Below are the code and all the weights of a small trained network. Each question names an input and a target symbol and asks about switching units off, where a switched-off unit gives its printed mean instead of its output.

import numpy as np


def w(rows, s, z=0):
    codes = np.array(rows[::2]) - 128.0
    scale = np.full(codes.shape[1], s)
    scale[-1] = z or s
    return codes * scale


def f(y):
    return y / 2 * (1 + np.tanh(0.7978845608 * (y + 0.044715 * y**3)))


def softmax(a):
    e = np.exp(a - a.max(-1, keepdims=True))
    return e / e.sum(-1, keepdims=True)


def log_softmax(a):
    a = a - a.max(-1, keepdims=True)
    return a - np.log(np.exp(a).sum(-1, keepdims=True))


def net(x, mask):
    ids = ['βδεζλμξστφ'.index(c) for c in x.split()]
    T = len(ids)
    res = E[ids] + P[:T]
    q, k, v = (res @ M[0].T for M in (Q, K, V))
    z = softmax(np.where(np.tri(T) > 0, q @ k.T / 3**0.5, -1e9)) @ v
    res = res + np.where(mask[0], z, O[0][:, -1]) @ O[0][:, :-1]
    y = f(res @ A[0][:, :-1].T + A[0][:, -1])
    res = res + np.where(mask[1:13], y, B[0][:, -1]) @ B[0][:, :-1]
    return log_softmax(res[-1] @ U[:, :-1].T + U[:, -1])


Q, K, V, O, A, B = {}, {}, {}, {}, {}, {}
E = w([
[67,106,195,168,207],'β',
[129,91,132,106,124],'δ',
[121,90,151,106,167],'ε',
[129,165,102,114,6],'ζ',
[79,79,239,137,134],'λ',
[65,129,139,142,90],'μ',
[112,195,162,169,226],'ξ',
[97,220,139,74,69],'σ',
[191,138,64,22,173],'τ',
[71,115,13,166,177],'φ',
],0.013)
P = w([
[128,70,135,102,116],'0',
[186,156,153,202,139],'1',
[58,85,160,93,142],'2',
[163,166,129,167,140],'3',
[25,122,135,93,140],'4',
[131,188,87,152,144],'5',
[4,120,125,92,134],'6',
],0.013)
Q[0] = w([
[249,112,143,86,139],'H0',
[155,116,85,83,164],'H0',
[68,123,160,67,116],'H0',
],0.014)
K[0] = w([
[202,35,181,147,70],'H0',
[117,31,97,138,82],'H0',
[116,169,1,29,151],'H0',
],0.0088)
V[0] = w([
[142,99,66,12,76],'H0',
[73,114,203,177,2],'H0',
[106,25,27,195,165],'H0',
],0.0082)
O[0] = w([
[166,51,130,57,34,126],'H0',
[130,92,192,223,64,252],'H0',
[70,77,1,208,147,75],'H0',
],0.0088,0.003)
A[0] = w([
[76,74,201,107,118,114],'N0',
[251,168,99,151,145,242],'N1',
[118,160,181,161,154,185],'N2',
[103,167,88,214,155,252],'N3',
[104,133,169,95,114,196],'N4',
[158,147,223,114,130,108],'N5',
[97,49,130,154,200,52],'N6',
[120,153,143,81,121,152],'N7',
[129,127,104,130,125,107],'N8',
[170,139,144,160,208,127],'N9',
[154,113,117,89,63,69],'N10',
[124,138,148,83,124,166],'N11',
],0.012,0.0026)
B[0] = w([
[115,153,89,180,138,247],'N0',
[183,85,9,136,77,165],'N1',
[169,154,133,86,130,217],'N2',
[160,129,180,118,133,255],'N3',
[120,108,131,147,164,214],'N4',
[52,113,165,104,84,225],'N5',
[110,181,97,92,93,186],'N6',
[109,82,115,128,159,175],'N7',
[121,147,156,124,99,128],'N8',
[76,107,70,107,167,165],'N9',
[152,150,162,165,167,174],'N10',
[126,89,144,145,135,173],'N11',
],0.011,0.0085)
U = w([
[128,161,141,100,158,69],'β',
[145,102,116,127,116,95],'δ',
[139,52,122,92,161,196],'ε',
[141,166,113,140,53,78],'ζ',
[89,97,182,120,137,4],'λ',
[190,141,181,163,127,240],'μ',
[136,147,109,115,139,81],'ξ',
[91,153,97,24,45,154],'σ',
[151,87,93,109,95,137],'τ',
[101,148,68,254,142,152],'φ',
],0.0092,0.0033)

Each question gives the input, a string of symbols that net reads in full, and the target symbol t.
The units are the heads (3 rows each of Q, K, V and O) and the neurons (one row each of A and B). Each row of codes is followed by its name. A weight is (code - 128) times the scale printed after its matrix; where a second scale follows, it is the last column's (O, A, B and U).
mask holds one flag per unit, heads first, then neurons. A switched-off unit (its flag False) gives its mean, the last column of its rows in O or B, instead of its output. The means were averaged over made-up inputs and are rounded, as every weight is.
A unit's drop is (log p(t) with every unit on - log p(t) with that unit switched off) / (log p(t) with every unit on - log p(t) with every unit switched off).
The circuit of an input: a set's keep is (log p(t) with only the set's units on - log p(t) with every unit switched off) / (log p(t) with every unit on - log p(t) with every unit switched off). Starting from the 12 units with the biggest drops (on a tie, the unit counted first), units are removed one at a time, each time the one whose removal leaves the highest keep (on an exact tie, the one counted first), for as long as the keep stays at least 0.8.
circuit, biggest first: the units of the circuit, biggest drop first
top k neurons: the k neurons with the biggest drops, biggest first
drop of u: that unit's drop, to one decimal
input ξ μ μ τ, target τ: circuit, biggest first => N1
input φ μ σ ξ μ μ, target μ: top 3 neurons => N3, N5, N6
input φ μ λ, target σ: circuit, biggest first => N6, H0
input ζ μ μ, target φ: circuit, biggest first => N0, H0
input β σ σ σ, target σ: circuit, biggest first => N5, H0
input σ μ δ μ μ μ λ, target φ: top 3 neurons => N0, N3, N4
input σ σ ζ ζ ζ λ, target λ: top 3 neurons => N5, N1, N6
input μ σ σ μ σ τ λ, target ε: circuit, biggest first => H0, N7, N11
input σ μ μ ζ μ, target φ: circuit, biggest first => N0, N3, H0
input ζ μ φ ζ ε, target σ: circuit, biggest first => H0, N6
input ζ μ ξ, target β: circuit, biggest first => H0, N2, N1
input σ μ μ μ δ, target φ: top 3 neurons => N0, N3, N2
input σ μ μ σ β β, target β: top 2 neurons => N9, N2
input φ ξ μ β, target β: top neuron => N9
input σ φ μ ζ σ μ μ, target λ: top 2 neurons => N5, N1
input β ζ μ μ, target μ: top 2 neurons => N3, N6
input σ μ ζ, target λ: top 2 neurons => N5, N1
input σ τ μ σ ζ, target λ: drop of H0 => 0.7
input μ μ τ μ μ, target ε: drop of N6 => 0.2
input μ ζ β, target φ: drop of N2 => -0.3
input σ ζ β μ μ τ μ, target ε: top neuron => N7
